Where the symbols take the elements:
o: qn->jb, zc->zg, gz->hh, jg->ct, rp->mr, ml->tq, gs->mm, cj->mn, rn->qg, hb->cf, nq->sr, gf->tc, lh->lf, jt->qp, bz->lh, lz->jt, qb->dg, pr->zc, rm->zl, tb->hr, cf->sj, gb->lm, qg->qb, tc->lz, qf->lp, qp->qc, gg->nf, zb->mf, qc->gs, bg->gg, zl->bc, sg->rz, sc->br, ct->cj, lm->qf, rz->hb, dc->bg, mn->gb, hr->ns, lf->sg, sr->bz, dg->zb, sj->ml, lp->pr, tq->rn, mf->rm, ns->qn, zg->sc, nf->jm, hh->nq, jb->jg, bc->dc, br->gf, mm->rp, mr->tb, jm->gz
w: qn->cf, zc->zl, gz->tb, jg->ml, rp->lh, ml->lp, gs->sr, cj->rn, rn->zc, hb->gb, nq->ns, gf->gg, lh->jg, jt->gz, bz->jb, lz->jm, qb->sc, pr->rm, rm->lz, tb->sg, cf->lm, gb->qb, qg->zg, tc->nf, qf->zb, qp->hh, gg->mm, zb->gf, qc->nq, bg->gs, zl->jt, sg->cj, sc->dc, ct->tq, lm->dg, rz->mn, dc->qc, mn->qg, hr->rz, lf->ct, sr->qn, dg->br, sj->qf, lp->mf, tq->pr, mf->tc, ns->hb, zg->bc, nf->rp, hh->hr, jb->sj, bc->qp, br->bg, mm->bz, mr->lf, jm->mr
q: qn->nq, zc->tq, gz->lz, jg->bz, rp->gg, ml->jb, gs->dc, cj->lf, rn->ct, hb->hr, nq->qp, gf->dg, lh->mm, jt->rm, bz->gs, lz->mf, qb->mn, pr->ml, rm->lp, tb->jm, cf->ns, gb->rz, qg->cj, tc->zb, qf->cf, qp->zl, gg->br, zb->lm, qc->bc, bg->sc, zl->pr, sg->mr, sc->qg, ct->lh, lm->hb, rz->tb, dc->zg, mn->sg, hr->gz, lf->rp, sr->qc, dg->gb, sj->qn, lp->sj, tq->jg, mf->qf, ns->hh, zg->rn, nf->gf, hh->jt, jb->sr, bc->zc, br->qb, mm->bg, mr->nf, jm->tc
j: qn->sj, zc->bc, gz->hr, jg->tq, rp->lf, ml->pr, gs->bz, cj->qg, rn->zg, hb->lm, nq->qn, gf->nf, lh->ct, jt->hh, bz->jg, lz->gz, qb->br, pr->zl, rm->jt, tb->rz, cf->qf, gb->dg, qg->sc, tc->jm, qf->mf, qp->nq, gg->rp, zb->tc, qc->sr, bg->mm, zl->qp, sg->mn, sc->bg, ct->rn, lm->zb, rz->gb, dc->gs, mn->qb, hr->hb, lf->cj, sr->jb, dg->gf, sj->lp, lp->rm, tq->zc, mf->lz, ns->cf, zg->dc, nf->mr, hh->ns, jb->ml, bc->qc, br->gg, mm->lh, mr->sg, jm->tb
h: qn->sr, zc->rn, gz->jt, jg->lh, rp->nf, ml->jg, gs->bg, cj->sg, rn->cj, hb->ns, nq->qc, gf->zb, lh->rp, jt->zl, bz->mm, lz->rm, qb->gb, pr->tq, rm->pr, tb->gz, cf->qn, gb->hb, qg->mn, tc->mf, qf->sj, qp->bc, gg->gf, zb->qf, qc->dc, bg->br, zl->zc, sg->tb, sc->qb, ct->lf, lm->cf, rz->hr, dc->sc, mn->rz, hr->hh, lf->mr, sr->gs, dg->lm, sj->jb, lp->ml, tq->ct, mf->lp, ns->nq, zg->qg, nf->tc, hh->qp, jb->bz, bc->zg, br->dg, mm->gg, mr->jm, jm->lz
f: qn->ml, zc->dc, gz->ns, jg->rn, rp->sg, ml->zc, gs->lh, cj->qb, rn->sc, hb->qf, nq->jb, gf->jm, lh->cj, jt->nq, bz->ct, lz->hh, qb->gf, pr->bc, rm->qp, tb->hb, cf->lp, gb->zb, qg->br, tc->gz, qf->rm, qp->sr, gg->mr, zb->lz, qc->bz, bg->rp, zl->qc, sg->gb, sc->gg, ct->qg, lm->mf, rz->lm, dc->mm, mn->dg, hr->cf, lf->mn, sr->jg, dg->tc, sj->pr, lp->zl, tq->zg, mf->jt, ns->sj, zg->bg, nf->tb, hh->qn, jb->tq, bc->gs, br->nf, mm->lf, mr->rz, jm->hr

In the rows, 174 stands for zero.

The rows follow the links: the fewer symbols apart two elements are, the more alike their rows tend to be.

Each row is also shifted at random along 3 hidden directions that mean nothing.

Some elements, each with a row of numbers:
gg: [ 253  163  160  168  164  202  170  179  169  179  192  188  166  176  178  160  180  169  163  178  179  175  161  183  155  176  161  216  174  175  172  183  152  161  163  155  147  163  173  176  203  171  167  157  156  148  187]
tc: [ 210  160  186  180  184  192  167  195  182  195  189  182  169  170  195  189  192  176  185  162  193  188  177  185  141  140  190  219  179  195  163  176  180  178  180  163  190  148  183  174  174  193  165  188  163  181  183]
hb: [ 124  167  186  185  187  153  176  183  183  176  188  171  181  187  170  182  185  191  186  179  167  189  175  188  193  142  178  154  173  194  176  175  191  176  164  175  193  163  172  166  152  165  166  188  199  194  163]
ct: [ 185  181  158  179  183  185  177  175  158  179  158  163  182  161  164  192  171  171  158  171  168  173  164  163  175  202  193  172  159  162  167  156  157  180  194  190  152  182  172  162  191  179  173  192  177  153  163]
qn: [ 192  184  192  159  173  165  176  176  179  158  149  159  172  158  180  175  168  145  188  163  174  159  191  161  176  176  179  157  191  174  188  153  194  187  185  170  203  183  178  196  157  188  184  174  154  197  175]
gs: [ 191  182  163  185  173  181  171  158  168  186  164  182  174  171  169  180  160  191  162  174  183  172  174  163  169  203  178  173  159  153  157  189  160  172  188  202  154  187  178  159  186  174  183  181  186  159  175]
mf: [ 246  164  194  189  169  167  171  165  194  191  200  195  174  189  189  167  174  204  197  189  175  186  193  185  170  145  163  188  178  180  156  201  194  153  164  182  196  170  170  170  155  154  181  167  195  194  176]
qp: [ 224  186  185  162  164  150  168  159  182  154  159  176  166  175  170  160  160  170  178  167  184  159  191  163  184  182  160  137  185  165  188  192  189  189  169  178  194  187  185  189  153  179  189  159  171  193  185]
qc: [ 111  190  173  173  167  167  173  154  174  170  158  179  170  171  168  169  154  179  169  173  179  162  186  160  178  201  170  153  174  152  171  187  176  177  180  195  172  194  179  175  171  172  190  167  179  175  177]
qf: [ 167  177  192  173  189  153  182  188  180  166  162  150  184  169  175  193  183  161  189  169  159  177  181  176  192  154  192  149  181  192  187  143  197  187  182  173  208  171  171  180  148  180  170  194  179  201  156]
gb: [ 135  158  176  176  172  184  167  185  179  183  201  189  168  186  183  167  191  182  175  176  184  187  167  195  160  146  165  205  176  190  172  191  173  167  157  153  170  150  177  174  179  171  162  166  171  172  183]
lf: [ 170  176  152  161  185  166  183  190  151  151  162  147  181  173  147  180  183  151  149  168  159  169  144  178  200  190  181  140  163  182  204  146  153  194  170  160  148  170  173  172  187  181  155  183  170  156  162]
gf: [ 201  163  173  165  182  187  168  200  166  171  180  171  164  167  180  181  195  155  167  153  194  179  159  185  150  155  184  201  179  194  185  171  168  193  171  145  172  147  189  184  185  202  157  179  148  167  186]
bg: [ 171  179  153  174  182  171  181  176  156  166  165  157  183  173  152  182  173  169  152  178  158  173  154  172  196  200  181  150  159  168  183  155  154  179  177  180  144  180  167  163  190  169  164  184  183  152  159]
bz: [ 163  180  166  184  167  194  171  160  172  195  167  186  172  165  181  180  159  186  169  176  180  172  181  160  156  202  179  199  166  151  146  182  162  161  192  200  159  189  174  162  191  173  188  177  176  159  176]
lh: [ 171  177  155  184  173  181  177  163  165  182  177  176  181  177  163  174  165  187  162  187  163  177  163  172  183  200  174  174  159  159  162  175  155  161  177  190  145  186  167  158  193  159  175  175  192  154  164]
tq: [ 163  193  165  172  186  165  171  173  159  165  136  157  174  157  159  198  163  162  158  151  186  163  171  154  178  209  199  138  165  160  182  164  169  207  202  196  171  187  189  169  176  201  179  198  171  170  171]
lm: [ 153  164  188  181  190  178  174  195  181  188  181  170  177  171  190  193  190  174  190  170  176  189  177  184  161  141  192  198  178  195  167  162  186  177  181  169  197  156  174  173  164  183  166  194  173  188  169]

Start here and follow the symbols in turn, left to right. Where do you end up?
Answer with the element's name.
[ 204  184  169  181  173  197  168  166  169  192  154  181  171  156  185  188  161  173  168  162  193  166  181  155  145  204  190  201  169  154  150  175  162  176  202  198  164  186  182  168  191  191  187  185  164  162  181]
h w -> jg
[ 155  163  159  171  162  198  179  174  169  178  195  182  175  181  176  156  178  173  167  195  160  176  158  183  168  179  156  211  171  170  168  170  151  146  158  157  144  172  158  173  202  153  166  154  168  147  175]
w j q -> lh
[ 244  178  195  167  174  168  175  179  185  172  163  166  176  163  188  179  172  158  195  171  172  167  191  167  168  161  182  176  190  178  178  159  196  179  182  172  207  177  173  188  155  182  184  176  160  198  175]
j o q f -> sr
[ 153  164  182  187  184  150  171  180  184  173  195  180  175  195  166  175  185  199  179  175  176  192  171  194  192  141  172  149  170  194  179  196  188  180  157  172  187  157  180  164  152  167  164  183  202  190  170]
o h w -> mf
[ 156  159  165  173  168  172  169  176  175  170  205  191  166  197  165  150  184  186  164  182  181  183  160  195  177  156  151  177  173  184  185  206  167  167  143  152  159  156  176  174  181  162  161  155  179  164  186]
f h -> gz
[ 300  175  188  181  191  130  167  177  181  162  177  173  173  190  157  183  179  195  175  162  186  185  174  184  202  150  180  115  171  192  192  199  199  203  164  181  200  161  191  168  137  183  168  191  202  203  170]
h o -> zl
[ 204  179  192  166  167  160  177  168  186  164  165  170  174  172  181  166  168  167  194  176  167  164  192  167  182  166  167  158  189  172  182  168  195  173  172  173  203  184  173  189  153  170  187  164  169  196  176]
o w -> rm
[ 147  185  173  179  166  194  169  157  175  189  161  185  170  160  186  178  157  179  173  172  187  165  187  155  151  202  177  198  174  150  150  180  166  168  194  198  168  190  178  169  186  181  193  173  167  165  182]
w o -> bc
[ 225  170  190  183  189  156  173  185  183  178  178  171  178  178  178  188  184  182  185  169  177  186  179  182  180  145  187  160  175  194  177  175  194  188  175  176  202  164  178  172  150  181  169  193  187  197  168]
f f o o -> tq
[ 164  177  195  167  152  194  175  160  195  184  172  186  169  162  204  158  163  164  200  184  173  161  204  160  150  174  161  220  197  159  157  171  187  149  180  175  196  189  164  193  171  167  197  150  150  187  184]
j j -> sj
[ 190  166  187  187  185  151  173  177  186  179  191  178  177  190  173  179  181  198  186  178  173  189  179  189  189  144  175  154  171  192  174  191  193  177  163  178  195  162  176  167  149  165  169  184  201  195  167]
q q -> lz
[ 258  174  156  184  170  181  173  162  167  182  181  185  175  181  162  171  166  194  156  182  176  178  162  174  178  198  170  173  158  159  162  192  154  165  173  189  143  179  173  158  193  163  176  172  189  151  174]
j f f -> qb
[ 222  183  156  182  183  170  172  169  160  174  159  168  177  172  156  190  166  182  153  165  176  173  161  165  186  204  186  147  156  161  172  176  160  189  187  193  154  183  181  158  182  182  173  191  189  159  168]
w h h o -> mn
[ 113  189  187  158  167  172  178  169  178  161  147  162  174  157  183  171  164  148  187  170  171  155  190  156  173  184  174  166  188  165  183  153  186  179  187  175  195  193  173  195  165  184  189  168  153  189  176]
j w -> hh
[ 176  164  162  166  171  178  171  186  167  164  191  178  169  186  166  161  186  168  161  173  180  177  155  190  173  163  160  180  175  186  190  186  164  177  152  147  155  157  177  179  186  174  160  160  166  160  182]
f h h -> ns
